Here is a tiny trained network, its code and every weight. The questions are about switching its units off for an input and a class, where a switched-off unit gives its printed mean instead of its output.

import numpy as np


def w(rows, s, z=0):
    codes = np.array(rows[::2]) - 128.0
    scale = np.full(codes.shape[1], s)
    scale[-1] = z or s
    return codes * scale


def f(y):
    return y / 2 * (1 + np.tanh(0.7978845608 * (y + 0.044715 * y**3)))


def log_softmax(a):
    a = a - a.max(-1, keepdims=True)
    return a - np.log(np.exp(a).sum(-1, keepdims=True))


def net(x, mask):
    res = np.array(x, float).reshape(1, 5) / 4 @ E
    y = f(res @ A[0][:, :-1].T + A[0][:, -1])
    res = res + np.where(mask, y, B[0][:, -1]) @ B[0][:, :-1]
    return log_softmax(res[-1] @ U[:, :-1].T + U[:, -1])


A, B = {}, {}
E = w([
[126,128,128,128],'x0',
[129,129,128,128],'x1',
[122,175,65,49],'x2',
[177,9,84,104],'x3',
[87,78,182,40],'x4',
],0.015)
A[0] = w([
[221,174,124,209,113],'neuron 1',
[114,110,246,124,129],'neuron 2',
[125,118,3,159,123],'neuron 3',
[127,51,157,253,26],'neuron 4',
[208,115,173,132,143],'neuron 5',
[128,251,141,104,163],'neuron 6',
[72,208,99,143,47],'neuron 7',
[74,222,110,140,50],'neuron 8',
[182,97,81,135,101],'neuron 9',
[145,202,168,119,171],'neuron 10',
[132,51,153,54,91],'neuron 11',
[99,118,37,119,139],'neuron 12',
[248,167,4,101,102],'neuron 13',
[107,187,98,41,14],'neuron 14',
[164,102,152,177,149],'neuron 15',
[61,149,226,138,131],'neuron 16',
[134,65,162,235,114],'neuron 17',
[165,171,112,209,38],'neuron 18',
[106,215,116,132,47],'neuron 19',
[69,86,148,37,8],'neuron 20',
],0.013,0.014)
B[0] = w([
[147,37,55,110,211],'neuron 1',
[2,157,202,247,200],'neuron 2',
[142,207,203,108,198],'neuron 3',
[176,183,134,43,195],'neuron 4',
[69,131,106,153,164],'neuron 5',
[145,53,43,103,249],'neuron 6',
[159,159,124,97,177],'neuron 7',
[194,148,131,96,190],'neuron 8',
[96,164,143,199,171],'neuron 9',
[93,77,134,213,208],'neuron 10',
[129,69,67,137,207],'neuron 11',
[158,149,160,128,178],'neuron 12',
[129,216,220,137,228],'neuron 13',
[40,19,46,187,165],'neuron 14',
[127,94,72,125,184],'neuron 15',
[87,133,176,119,205],'neuron 16',
[169,120,46,62,216],'neuron 17',
[54,40,111,210,175],'neuron 18',
[179,167,120,77,175],'neuron 19',
[222,190,63,42,170],'neuron 20',
],0.0091,0.016)
U = w([
[75,14,68,129,88],'0',
[250,119,83,51,254],'1',
[96,153,240,144,45],'2',
],0.016,0.0054)

Each question gives the input, the list of numbers given to net, and the class t.
The units are the neurons (one row each of A and B). Each row of codes is followed by its name. A weight is (code - 128) times the scale printed after its matrix; where a second scale follows, it is the last column's (A, B and U).
mask holds one flag per neuron, in row order. A switched-off neuron (its flag False) gives its mean, the last column of its row in B, instead of its output. The means were averaged over made-up inputs and are rounded, as every weight is.
A unit's drop is (log p(t) with every unit on - log p(t) with that unit switched off) / (log p(t) with every unit on - log p(t) with every unit switched off).
The circuit of an input: a set's keep is (log p(t) with only the set's units on - log p(t) with every unit switched off) / (log p(t) with every unit on - log p(t) with every unit switched off). Starting from the 12 units with the biggest drops (on a tie, the unit counted first), units are removed one at a time, each time the one whose removal leaves the highest keep (on an exact tie, the one counted first), for as long as the keep stays at least 0.8.
circuit, biggest first: the units of the circuit, biggest drop first
unit that matters most: the unit with the biggest drop
top k neurons: the k neurons with the biggest drops, biggest first
drop of u: that unit's drop, to one decimal
input [5,6,7,-5,6], class 0: circuit, biggest first => [neuron 14]
input [-7,7,1,-8,-3], class 1: top 2 neurons => [neuron 8; neuron 19]
input [1,6,-8,2,-7], class 1: top 3 neurons => [neuron 4; neuron 17; neuron 2]
input [0,7,0,-6,-7], class 0: top 4 neurons => [neuron 18; neuron 10; neuron 4; neuron 1]
input [-5,2,0,3,0], class 1: top 4 neurons => [neuron 2; neuron 10; neuron 18; neuron 14]
input [-8,7,-8,0,1], class 2: top 4 neurons => [neuron 2; neuron 6; neuron 4; neuron 11]
input [3,0,1,7,2], class 1: top 3 neurons => [neuron 2; neuron 10; neuron 18]
input [-5,-4,8,-1,4], class 0: top 2 neurons => [neuron 14; neuron 4]
input [-1,3,0,6,-1], class 1: top 2 neurons => [neuron 2; neuron 10]
input [-8,-2,-8,1,-6], class 1: top 3 neurons => [neuron 4; neuron 17; neuron 10]
input [0,-4,-1,-4,-7], class 0: top 2 neurons => [neuron 18; neuron 10]
input [-4,5,-6,3,-8], class 1: top 3 neurons => [neuron 4; neuron 17; neuron 2]
input [-7,-8,3,-7,2], class 0: top 3 neurons => [neuron 6; neuron 10; neuron 14]
input [3,3,3,6,5], class 1: circuit, biggest first => [neuron 20]
input [-5,6,-1,-6,-8], class 0: top 2 neurons => [neuron 18; neuron 10]
input [1,-8,7,-7,3], class 0: top 2 neurons => [neuron 14; neuron 10]
input [0,3,8,3,-6], class 2: drop of neuron 13 => 0.3
input [-7,-3,-1,0,8], class 2: drop of neuron 1 => 0.5
input [-7,-6,3,-7,5], class 0: drop of neuron 6 => 0.7
input [6,8,2,6,-7], class 2: unit that matters most => neuron 13
input [-3,0,1,8,8], class 1: drop of neuron 14 => 0.2
